Here is a tiny trained network, its code and every weight. The questions are about switching its units off for an input and a target symbol, where a switched-off unit gives its printed mean instead of its output.

import numpy as np


def w(rows, s, z=0):
    codes = np.array(rows[::2]) - 128.0
    scale = np.full(codes.shape[1], s)
    scale[-1] = z or s
    return codes * scale


def f(y):
    return np.maximum(y, 0)


def softmax(a):
    e = np.exp(a - a.max(-1, keepdims=True))
    return e / e.sum(-1, keepdims=True)


def log_softmax(a):
    a = a - a.max(-1, keepdims=True)
    return a - np.log(np.exp(a).sum(-1, keepdims=True))


def net(x, mask):
    ids = ['αβηθλμξπστφψω'.index(c) for c in x.split()]
    T = len(ids)
    res = E[ids] + P[:T]
    u = 0
    for l in range(2):
        r = res
        for j in range(2):
            rows = slice(2 * j, 2 * j + 2)
            q, k, v = (r @ M[l][rows].T for M in (Q, K, V))
            z = softmax(np.where(np.tri(T) > 0, q @ k.T / 2**0.5, -1e9)) @ v
            o = O[l][rows]
            res = res + np.where(mask[u + j], z, o[:, -1]) @ o[:, :-1]
        u += 2
        y = f(res @ A[l][:, :-1].T + A[l][:, -1])
        res = res + np.where(mask[u : u + 4], y, B[l][:, -1]) @ B[l][:, :-1]
        u += 4
    return log_softmax(res[-1] @ U[:, :-1].T + U[:, -1])


Q, K, V, O, A, B = {}, {}, {}, {}, {}, {}
E = w([
[30,113,63,126],'α',
[44,59,43,123],'β',
[101,117,24,110],'η',
[77,77,148,69],'θ',
[46,80,168,142],'λ',
[98,99,92,181],'μ',
[103,191,143,119],'ξ',
[161,136,113,40],'π',
[127,166,249,183],'σ',
[91,75,114,33],'τ',
[212,139,184,130],'φ',
[150,95,192,165],'ψ',
[226,217,88,143],'ω',
],0.013)
P = w([
[155,91,85,208],'0',
[172,157,149,142],'1',
[91,254,108,182],'2',
[135,111,154,72],'3',
[202,126,175,80],'4',
[49,233,99,205],'5',
[133,120,153,79],'6',
],0.015)
Q[0] = w([
[79,157,16,254],'0.h0',
[187,175,153,241],'0.h0',
[190,82,143,125],'0.h1',
[129,41,208,23],'0.h1',
],0.0094)
K[0] = w([
[164,36,39,250],'0.h0',
[208,125,130,159],'0.h0',
[140,172,146,86],'0.h1',
[89,140,145,55],'0.h1',
],0.014)
V[0] = w([
[53,50,79,218],'0.h0',
[168,117,5,101],'0.h0',
[156,162,138,222],'0.h1',
[80,174,112,107],'0.h1',
],0.014)
O[0] = w([
[66,107,198,141,254],'0.h0',
[134,168,171,1,205],'0.h0',
[206,173,193,155,175],'0.h1',
[61,163,126,62,122],'0.h1',
],0.013,0.0095)
A[0] = w([
[56,154,89,147,177],'0.n0',
[61,125,15,91,2],'0.n1',
[116,51,113,50,225],'0.n2',
[234,3,185,50,176],'0.n3',
],0.0066,0.0021)
B[0] = w([
[166,107,159,179,190],'0.n0',
[146,254,169,156,203],'0.n1',
[68,66,83,141,253],'0.n2',
[203,74,180,85,212],'0.n3',
],0.0076,0.0059)
Q[1] = w([
[143,185,190,165],'1.h0',
[129,231,196,169],'1.h0',
[227,149,3,101],'1.h1',
[248,97,254,160],'1.h1',
],0.0054)
K[1] = w([
[254,74,249,88],'1.h0',
[82,49,109,128],'1.h0',
[152,189,86,107],'1.h1',
[214,109,176,139],'1.h1',
],0.0066)
V[1] = w([
[135,8,96,128],'1.h0',
[75,147,140,162],'1.h0',
[104,85,91,109],'1.h1',
[165,35,143,111],'1.h1',
],0.012)
O[1] = w([
[78,119,24,98,5],'1.h0',
[93,128,194,154,177],'1.h0',
[67,104,85,137,3],'1.h1',
[144,11,93,129,237],'1.h1',
],0.013,0.0054)
A[1] = w([
[214,150,146,88,122],'1.n0',
[110,125,124,225,225],'1.n1',
[205,74,125,254,83],'1.n2',
[136,56,74,56,2],'1.n3',
],0.0084,0.0056)
B[1] = w([
[83,135,100,148,231],'1.n0',
[188,133,108,163,199],'1.n1',
[112,110,32,54,250],'1.n2',
[103,254,135,144,177],'1.n3',
],0.0099,0.013)
U = w([
[46,131,170,168,31],'α',
[39,43,114,91,2],'β',
[101,109,151,2,149],'η',
[61,112,74,165,143],'θ',
[105,56,116,217,216],'λ',
[181,31,182,119,177],'μ',
[154,184,133,179,178],'ξ',
[108,178,87,63,99],'π',
[165,108,92,187,188],'σ',
[58,138,70,94,63],'τ',
[130,95,86,58,108],'φ',
[136,52,103,94,187],'ψ',
[206,140,136,49,23],'ω',
],0.008,0.0068)

Each question gives the input, a string of symbols that net reads in full, and the target symbol t.
The units are the heads (2 rows each of Q, K, V and O) and the neurons (one row each of A and B). Each row of codes is followed by its name. A weight is (code - 128) times the scale printed after its matrix; where a second scale follows, it is the last column's (O, A, B and U).
mask holds one flag per unit, layer by layer, with each layer's heads first. A switched-off unit (its flag False) gives its mean, the last column of its rows in O or B, instead of its output. The means were averaged over made-up inputs and are rounded, as every weight is.
A unit's drop is (log p(t) with every unit on - log p(t) with that unit switched off) / (log p(t) with every unit on - log p(t) with every unit switched off).
unit that matters most: the unit with the biggest drop
k most important neurons: the k neurons with the biggest drops, biggest first
top k neurons in layer l: the k neurons of layer l with the biggest drops, biggest first
drop when u is switched off: that unit's drop, to one decimal
input π π σ, target π: most important neuron -> [1.n3]
input φ μ η η σ ξ, target φ: 3 most important neurons -> [1.n2; 0.n3; 0.n1]
input η α η ψ, target ψ: top 3 neurons in layer 0 -> [0.n3; 0.n1; 0.n2]
input ψ η ξ, target ψ: 2 most important neurons -> [1.n2; 0.n3]
input π ξ σ σ η σ π, target ξ: 3 most important neurons -> [0.n1; 1.n2; 0.n3]
input η θ η η π, target π: top 2 neurons in layer 1 -> [1.n3; 1.n0]
input ψ α φ, target ψ: 2 most important neurons -> [1.n2; 0.n3]
input φ η η θ, target θ: 2 most important neurons -> [0.n2; 0.n1]
input η α α η, target α: 2 most important neurons -> [1.n2; 0.n3]
input ψ λ η, target ψ: 2 most important neurons -> [1.n2; 0.n3]
input η η π θ, target θ: 2 most important neurons -> [0.n2; 1.n2]
input η ψ μ, target η: drop when 0.h0 is switched off -> 1.0
input μ μ η, target μ: drop when 1.n0 is switched off -> 0.0
input μ ξ φ η η η, target μ: drop when 1.h1 is switched off -> 0.3
input α ψ λ α π, target π: drop when 0.n2 is switched off -> 0.1
input η α ω η η ω, target η: unit that matters most -> 0.h0
input ψ α β, target ψ: 2 most important neurons -> [1.n2; 0.n3]
